((138, 120, 139, 120, 130, 126, 119, 116, 122, 132), (135, 118, 142, 124, 126, 115, 109, 104, 121, 135), (142, 117, 144, 118, 132, 119, 112, 109, 119, 136), (118, 133, 111, 146, 121, 126, 131, 131, 133, 124), (128, 129, 127, 125, 129, 130, 132, 132, 129, 126), (115, 132, 114, 133, 126, 138, 145, 148, 136, 120), (133, 125, 134, 120, 130, 128, 128, 123, 129, 130), (117, 136, 117, 140, 122, 129, 139, 138, 131, 128), (127, 131, 123, 137, 121, 125, 129, 131, 130, 127), (128, 129, 129, 125, 129, 129, 130, 132, 129, 127), (144, 120, 143, 115, 132, 122, 114, 108, 119, 136), (138, 115, 141, 104, 131, 137, 129, 130, 123, 126))
The entry just left of the largest entry: 145
The largest entry: 148

grid = [[115, 133, 125, 122, 111, 129, 127, 129, 128, 121, 130, 147, 133, 112], [125, 116, 134, 140, 143, 108, 133, 119, 117, 121, 104, 144, 149, 120], [122, 131, 130, 124, 122, 125, 128, 128, 128, 126, 130, 137, 132, 121], [147, 122, 128, 99, 153, 109, 129, 147, 149, 148, 120, 155, 125, 130], [126, 131, 127, 127, 122, 127, 129, 127, 128, 126, 127, 134, 130, 127], [130, 130, 128, 128, 130, 127, 127, 126, 130, 125, 128, 128, 129, 129], [133, 126, 132, 135, 136, 128, 124, 126, 130, 126, 128, 119, 129, 131], [136, 130, 128, 118, 133, 122, 130, 132, 133, 137, 123, 139, 126, 130], [124, 131, 135, 132, 136, 122, 129, 131, 129, 131, 127, 134, 120, 125], [126, 129, 133, 130, 126, 127, 123, 126, 130, 121, 129, 124, 131, 127], [145, 121, 132, 143, 156, 125, 127, 122, 128, 130, 126, 100, 121, 146], [142, 122, 133, 139, 152, 124, 124, 122, 129, 130, 127, 106, 124, 142], [133, 137, 125, 126, 116, 143, 123, 136, 134, 132, 143, 117, 111, 131]]
The entry just left of the largest entry: 143
The smallest entry: 99
Find the entry just right of 155.
125
Find the maximum.
156
Find the entry just left of the smallest entry.
128
The second smallest entry is 100
The 1st entry in reading order: 115
Find the 2nd largest entry.
155

Read these off the table that follows.
1) Read off the entry just left of the smallest entry.
2) Read off the top-left entry.
3) Read off the entry directly above 136.
4) Read off the entry directly below 108.
5) Read off the smallest entry in the first row.
6) Read off the bottom-right entry.
7) Read off the third largest entry.
8) Read off the fifth entry from the end, reading row by row.
[[115 144 141 114]
 [125 131 138 108]
 [114 157 147 125]
 [124 141 136 131]
 [128 115 123 127]]
1) 138
2) 115
3) 147
4) 125
5) 114
6) 127
7) 144
8) 131
